[[147 106 126 133 136 106 142 128 132 127 144 121 123 121 127 130]
 [127 125 121 139 126 138 123 127 125 122 121 138 123 130 141 127]
 [136 144 123 148 121 121 122 123 125 124 121 123 129 131 127 125]
 [131 120 131 128 140 151 126 137 121 137 118 132 118 138 123 122]
 [131 131 126 142 124 136 122 124 122 134 127 120 141 137 127 130]
 [129 128 137 124 135 135 133 110 134 131 119 132 140 143 140 133]
 [120 129 124 127 135 146 111 145 145 126 127 110 133 120 113 132]] result: 130

[[133 136 142 132 130 129 126 130 129 129 131 129 129 126 127]
 [130 134 142 140 149 141 107 141 134 138 150 135 134 115 122]
 [132 126 114 121 128 128 129 128 128 128 127 128 128 128 128]
 [116 127 136 124 138 134 118 134 131 133 139 131 131 121 125]
 [132 123 126 116 124 125 133 125 127 126 123 127 127 131 129]
 [128 136 138 134 126 127 130 127 127 127 126 127 127 129 129]
 [127 134 123 117 109 114 149 116 121 118 105 121 122 141 134]
 [132 121 122 126 123 125 133 125 126 126 122 126 127 131 129]] result: 129

[[121 118 144 125 125 122 135 120 147 129 125]
 [128 136 107 135 124 130 119 134 111 115 130]
 [125 116 149 122 126 122 139 120 150 140 123]
 [134 136 112 128 129 130 114 138 106 119 132]
 [110 112 125 133 116 121 135 120 142 131 142]
 [109 115 125 128 111 119 137 120 141 125 137]
 [117 124 127 129 133 142 119 139 134 142 132]
 [110 112 123 127 112 119 141 121 141 126 141]
 [131 135 120 135 137 144 111 134 101 139 123]
 [128 132 120 131 129 135 121 125 109 134 116]
 [119 119 135 121 115 111 143 119 148 117 127]
 [124 115 136 123 121 117 141 122 138 135 122]] result: 116

[[120 127 137 127 135 133]
 [123 123 140 129 135 129]
 [125 131 100 133 118 124]
 [134 128 126 136 129 131]
 [128 134 133 129 130 128]] result: 124

[[154 137 141 140 136 123]
 [116 140 128 140 134 137]
 [115 121 136 132 132 152]
 [142 154 132 155 142 119]
 [114 132 153 136 141 145]
 [134 125 136 126 120 118]
 [133 122 142 123 144 139]
 [124 117 112 108 125 138]] result: 118
---
[[125 138 124 127 131 105 117]
 [128 143 103 113 110 108 118]
 [147 127 137 142 112 133 134]] ==> 143

[[117 137 155 146]
 [158 146 136 127]] ==> 146

[[141 128 132 154]
 [145 137 128 149]] ==> 137

[[113 117 145 128 131 114 132]
 [134 128 138 148 138 149 128]] ==> 128

[[153 154 126 145]
 [152 155 128 144]] ==> 155

[[116 125 124 106]
 [127 113 134 124]
 [120 113 124 124]] ==> 113

[[111 111 153 114 140]
 [115 117 125 114 122]
 [129 130 130 129 124]] ==> 117

[[127 135 108 136 140 120 116]
 [132 138 104 139 139 118 115]] ==> 138

[[138 107 136 112 114 113]
 [128 129 145 136 111 119]
 [127 128 148 136 115 118]] ==> 129

[[107 139 138 140]
 [107 134 132 145]
 [101 137 135 144]] ==> 134
---
[103 132 149 119 121 125] 103, 125

[126 113 142 129 150] 126, 150

[156 121 114 123 128] 156, 128

[[106 156 133 109 137]
 [116 120 142 135 136]
 [105 154 134 104 142]] 106, 142

[[124 104 127 147 129 100]
 [123 129 141 148 139 136]] 124, 136

[[156 139 121 106]
 [111 142 120 134]
 [144 111 131 120]] 156, 120

[116 131 101 122 139] 116, 139

[154 132 103 126 114] 154, 114

[104 131 137 143] 104, 143
---
[129 130 122 116 109 152] 129

[[150 139 153 117 124]
 [154 140 147 119 120]
 [147 140 156 115 122]] 153

[100 157 146 137 121 123] 137

[133 118 139 108 105] 118

[[103 145 123 118]
 [102 148 110 101]] 123

[103 129 113 102] 103
---
Input: 146,129,105,124,113
Output: 146
Input: 115,134,105,114,144,120
Output: 115
Input: 128,148,158,112,141,124,120
Output: 128
Input: 101,113,125,116
Output: 101
Input: 158,156,121,154,108,125,102
Output: 158
Input: 151,155,124,133,147
Output: 151
Input: 110,109,99,144,109,108
Output: 110
Input: 128,99,134,129,151,110
Output: 128
Input: 133,119,101,143,124,105
Output: 133
Input: 118,154,99,135,138,134,106
Output: 118
---
[[128, 129, 123, 128, 156], [119, 125, 131, 127, 158]] Answer: 131
[122, 119, 125, 128, 127, 155] Answer: 128
[128, 126, 154, 119, 124, 136, 124] Answer: 124
[[134, 121, 135, 129, 126], [127, 107, 109, 133, 107], [149, 146, 123, 142, 124]] Answer: 123
[[117, 141, 139, 118], [110, 154, 117, 125], [100, 115, 133, 103]] Answer: 115
[122, 137, 139, 104] Answer: 137
[124, 123, 106, 124, 128, 136] Answer: 124
[[139, 127, 125, 128], [151, 127, 120, 126], [128, 129, 119, 126]] Answer: 129
[113, 115, 121, 156, 123, 117] Answer: 156
---
(134, 132, 102, 111) 102
((135, 117, 121, 105, 132, 154), (133, 116, 131, 115, 139, 129)) 139
((102, 119, 121, 127), (153, 137, 101, 132), (108, 101, 112, 115)) 112
(106, 127, 148, 152, 152, 157, 120) 157
(125, 114, 111, 152, 114, 131) 114
(109, 145, 153, 139, 146, 132) 146
(122, 137, 125, 133, 114, 157, 123) 157
(135, 149, 131, 139, 133, 150) 133
(101, 116, 112, 117, 135) 117
---
[[135 109 130 126 110 105]
 [133 135 119 141 106 103]
 [139 131 115 144 106 102]] gives 105

[[133 144 122 148 132]
 [138 132 127 143 131]
 [136 146 145 149 134]] gives 132

[[142 132 120 125]
 [121 104 129 135]
 [128 127 126 136]] gives 125

[[116 135 150 127 124]
 [137 127 133 143 143]
 [102 131 145 141 137]] gives 124

[[139 139 148 129]
 [100 118 154 149]
 [ 99 115 152 150]] gives 129

[[135 116 133 157 125]
 [124 144 126 101 127]
 [143 127 105 142 126]] gives 125

[[134 120 144 127 125 131 127]
 [134 120 144 127 125 131 128]
 [126 136 152 127 125 129 127]] gives 127

[[150 117 147 131]
 [121 122 135 107]
 [110 121 140 115]] gives 131
---
[105 129 122 104 128 130 129] Out: 129
[131 133 153 140] Out: 133
[141 124 125 108 153 122] Out: 124
[155 130 147 132] Out: 130
[131 138 133 135 102] Out: 138
[107 146 135 134 129 127 111] Out: 146
[135 156 134 153] Out: 156
